Below is a small trained network, with its code and all its weights. Each question gives an input and a target symbol and asks what happens when units are switched off, that is, made to give their printed mean instead of their output.

import numpy as np


def w(rows, s, z=0):
    codes = np.array(rows[::2]) - 128.0
    scale = np.full(codes.shape[1], s)
    scale[-1] = z or s
    return codes * scale


def norm(h):
    return h / np.sqrt((h * h).mean(-1, keepdims=True) + 1e-5)


def f(y):
    return np.maximum(y, 0)


def softmax(a):
    e = np.exp(a - a.max(-1, keepdims=True))
    return e / e.sum(-1, keepdims=True)


def log_softmax(a):
    a = a - a.max(-1, keepdims=True)
    return a - np.log(np.exp(a).sum(-1, keepdims=True))


def net(x, mask):
    ids = ['αβγδεζηλξπτψω'.index(c) for c in x.split()]
    T = len(ids)
    res = E[ids] + P[:T]
    u = 0
    for l in range(3):
        q, k, v = (norm(res) @ M[l].T for M in (Q, K, V))
        z = softmax(np.where(np.tri(T) > 0, q @ k.T / 3**0.5, -1e9)) @ v
        res = res + np.where(mask[u], z, O[l][:, -1]) @ O[l][:, :-1]
        u += 1
        y = f(norm(res) @ A[l][:, :-1].T + A[l][:, -1])
        res = res + np.where(mask[u : u + 4], y, B[l][:, -1]) @ B[l][:, :-1]
        u += 4
    return log_softmax(norm(res)[-1] @ U[:, :-1].T + U[:, -1])


Q, K, V, O, A, B = {}, {}, {}, {}, {}, {}
E = w([
[99,171,109,164,221],'α',
[151,204,110,153,142],'β',
[134,139,92,138,252],'γ',
[154,127,93,131,129],'δ',
[204,166,50,70,49],'ε',
[90,119,85,135,117],'ζ',
[91,140,55,114,170],'η',
[117,130,123,184,196],'λ',
[135,110,109,210,192],'ξ',
[143,138,94,126,100],'π',
[129,120,93,120,111],'τ',
[123,124,86,123,124],'ψ',
[123,138,76,111,135],'ω',
],0.0033)
P = w([
[142,103,185,157,114],'0',
[13,54,1,168,131],'1',
[130,121,128,52,94],'2',
[250,241,142,177,217],'3',
[32,87,20,126,119],'4',
[123,118,133,54,91],'5',
[245,236,144,178,216],'6',
[52,101,46,111,116],'7',
[119,116,136,54,91],'8',
[239,231,149,185,220],'9',
[51,108,38,93,117],'10',
[119,115,139,59,92],'11',
],0.0051)
Q[0] = w([
[150,200,207,113,115],'0.h1',
[184,212,176,154,145],'0.h1',
[255,144,37,234,202],'0.h1',
],0.0072)
K[0] = w([
[38,97,115,130,110],'0.h1',
[70,57,182,137,113],'0.h1',
[194,94,254,172,109],'0.h1',
],0.0082)
V[0] = w([
[73,208,135,120,59],'0.h1',
[163,152,166,162,141],'0.h1',
[4,115,129,211,121],'0.h1',
],0.0047)
O[0] = w([
[38,168,138,83,113,1],'0.h1',
[104,151,97,174,151,228],'0.h1',
[69,130,254,121,163,22],'0.h1',
],0.0057,0.00089)
A[0] = w([
[77,180,110,101,254,46],'0.n1',
[141,148,200,118,164,226],'0.n2',
[49,76,116,107,224,43],'0.n3',
[110,91,93,158,197,253],'0.n4',
],0.0063,0.0018)
B[0] = w([
[222,155,147,54,61,190],'0.n1',
[115,113,107,50,184,203],'0.n2',
[136,87,3,210,136,173],'0.n3',
[108,151,61,172,67,251],'0.n4',
],0.0068,0.0034)
Q[1] = w([
[122,171,214,128,254],'1.h1',
[93,216,190,136,16],'1.h1',
[199,247,99,193,225],'1.h1',
],0.01)
K[1] = w([
[143,113,177,134,222],'1.h1',
[182,238,208,109,69],'1.h1',
[165,83,163,245,163],'1.h1',
],0.012)
V[1] = w([
[118,1,121,81,83],'1.h1',
[146,108,54,122,150],'1.h1',
[137,109,155,137,44],'1.h1',
],0.0072)
O[1] = w([
[119,67,224,194,98,179],'1.h1',
[122,69,161,132,253,254],'1.h1',
[170,92,157,87,49,119],'1.h1',
],0.0063,0.0043)
A[1] = w([
[157,200,175,44,146,175],'1.n1',
[15,189,170,95,190,58],'1.n2',
[156,152,117,144,3,228],'1.n3',
[49,199,111,141,176,3],'1.n4',
],0.0072,0.0034)
B[1] = w([
[17,85,136,162,100,255],'1.n1',
[142,216,252,190,99,162],'1.n2',
[104,209,164,86,152,235],'1.n3',
[180,234,22,1,126,147],'1.n4',
],0.0079,0.0029)
Q[2] = w([
[41,4,156,227,67],'2.h1',
[199,255,158,198,220],'2.h1',
[194,215,159,107,66],'2.h1',
],0.0079)
K[2] = w([
[21,56,121,237,53],'2.h1',
[224,240,221,146,217],'2.h1',
[139,172,253,25,85],'2.h1',
],0.0077)
V[2] = w([
[105,78,95,103,59],'2.h1',
[213,108,146,131,29],'2.h1',
[109,221,93,253,112],'2.h1',
],0.0059)
O[2] = w([
[123,243,91,153,148,112],'2.h1',
[127,158,69,172,193,3],'2.h1',
[1,38,127,144,80,240],'2.h1',
],0.0059,0.0034)
A[2] = w([
[200,152,61,140,2,88],'2.n1',
[240,233,117,171,201,1],'2.n2',
[155,115,183,65,103,174],'2.n3',
[104,90,118,219,107,121],'2.n4',
],0.0089,0.0084)
B[2] = w([
[91,80,244,17,120,139],'2.n1',
[141,228,163,181,221,154],'2.n2',
[175,155,125,107,102,255],'2.n3',
[133,178,53,140,94,238],'2.n4',
],0.011,0.0044)
U = w([
[64,209,27,60,135,63],'α',
[178,63,169,232,103,156],'β',
[78,150,150,56,230,69],'γ',
[223,153,129,233,76,77],'δ',
[238,46,115,70,101,106],'ε',
[128,36,124,158,229,186],'ζ',
[97,50,92,80,27,3],'η',
[146,221,142,212,205,217],'λ',
[29,53,151,24,151,42],'ξ',
[201,251,121,75,46,37],'π',
[8,194,205,194,82,112],'τ',
[115,162,60,244,56,235],'ψ',
[104,74,218,166,175,241],'ω',
],0.011,0.0041)

Each question gives the input, a string of symbols that net reads in full, and the target symbol t.
The units are the heads (3 rows each of Q, K, V and O) and the neurons (one row each of A and B). Each row of codes is followed by its name. A weight is (code - 128) times the scale printed after its matrix; where a second scale follows, it is the last column's (O, A, B and U).
mask holds one flag per unit, layer by layer, with each layer's heads first. A switched-off unit (its flag False) gives its mean, the last column of its rows in O or B, instead of its output. The means were averaged over made-up inputs and are rounded, as every weight is.
A unit's drop is (log p(t) with every unit on - log p(t) with that unit switched off) / (log p(t) with every unit on - log p(t) with every unit switched off).
The circuit of an input: a set's keep is (log p(t) with only the set's units on - log p(t) with every unit switched off) / (log p(t) with every unit on - log p(t) with every unit switched off). Starting from the 12 units with the biggest drops (on a tie, the unit counted first), units are removed one at a time, each time the one whose removal leaves the highest keep (on an exact tie, the one counted first), for as long as the keep stays at least 0.8.
units of the circuit, in order: the units of the circuit, biggest drop first
most important unit: the unit with the biggest drop
top k neurons: the k neurons with the biggest drops, biggest first
top k neurons in layer l: the k neurons of layer l with the biggest drops, biggest first
input β ε ξ α α β ε ε β η, target α: most important unit => 1.h1
input α ε γ ψ δ η ε γ ξ ξ, target γ: units of the circuit, in order => [1.h1, 2.h1, 2.n4]
input π τ β β π β π, target π: units of the circuit, in order => [0.n3, 1.h1, 0.n1]
input η γ τ ψ, target ω: units of the circuit, in order => [0.h1, 2.h1]
input α ε ε α β ψ γ, target γ: units of the circuit, in order => [1.h1, 2.h1, 2.n4]
input ψ π ε β ε ω ε ε, target ξ: top 2 neurons in layer 1 => [1.n1, 1.n2]
input π γ π τ, target π: units of the circuit, in order => [0.n3, 0.n1, 1.h1]
input τ π γ ε ξ γ ε ε β ε π τ, target π: units of the circuit, in order => [1.h1, 2.h1]
input α λ π π, target γ: units of the circuit, in order => [1.h1, 0.n2, 2.h1]
input β π α α τ ψ ω β ε β, target α: units of the circuit, in order => [1.h1, 2.h1]
input α π τ α τ β ε, target γ: units of the circuit, in order => [1.h1, 0.n2, 2.h1, 2.n4]
input τ τ ε ψ ξ ε ε α β π, target δ: top 2 neurons => [0.n1, 0.n2]
input ζ ψ ε ψ β α ε π α τ ψ η, target η: top 4 neurons => [0.n2, 0.n3, 0.n4, 1.n3]
input ξ β γ π π ω η, target η: units of the circuit, in order => [2.h1]
input γ π ε ζ ξ ψ γ ε π, target π: top 2 neurons => [2.n3, 1.n3]
input γ ε η ε ε τ γ β γ, target ε: top 4 neurons => [0.n1, 0.n3, 1.n1, 2.n4]
input ψ λ ε τ ε ξ, target ψ: units of the circuit, in order => [2.n4, 0.n2]
input ψ β ε ε ε ε δ ε ζ ζ ε, target ξ: top 3 neurons => [2.n1, 0.n1, 1.n1]
input ξ α τ π, target η: top 2 neurons => [1.n1, 0.n2]
input ψ ζ β β ε π β, target β: top 2 neurons => [0.n2, 0.n1]
input η ε ε π ε ε ε ε ω, target π: top 2 neurons => [0.n2, 2.n3]
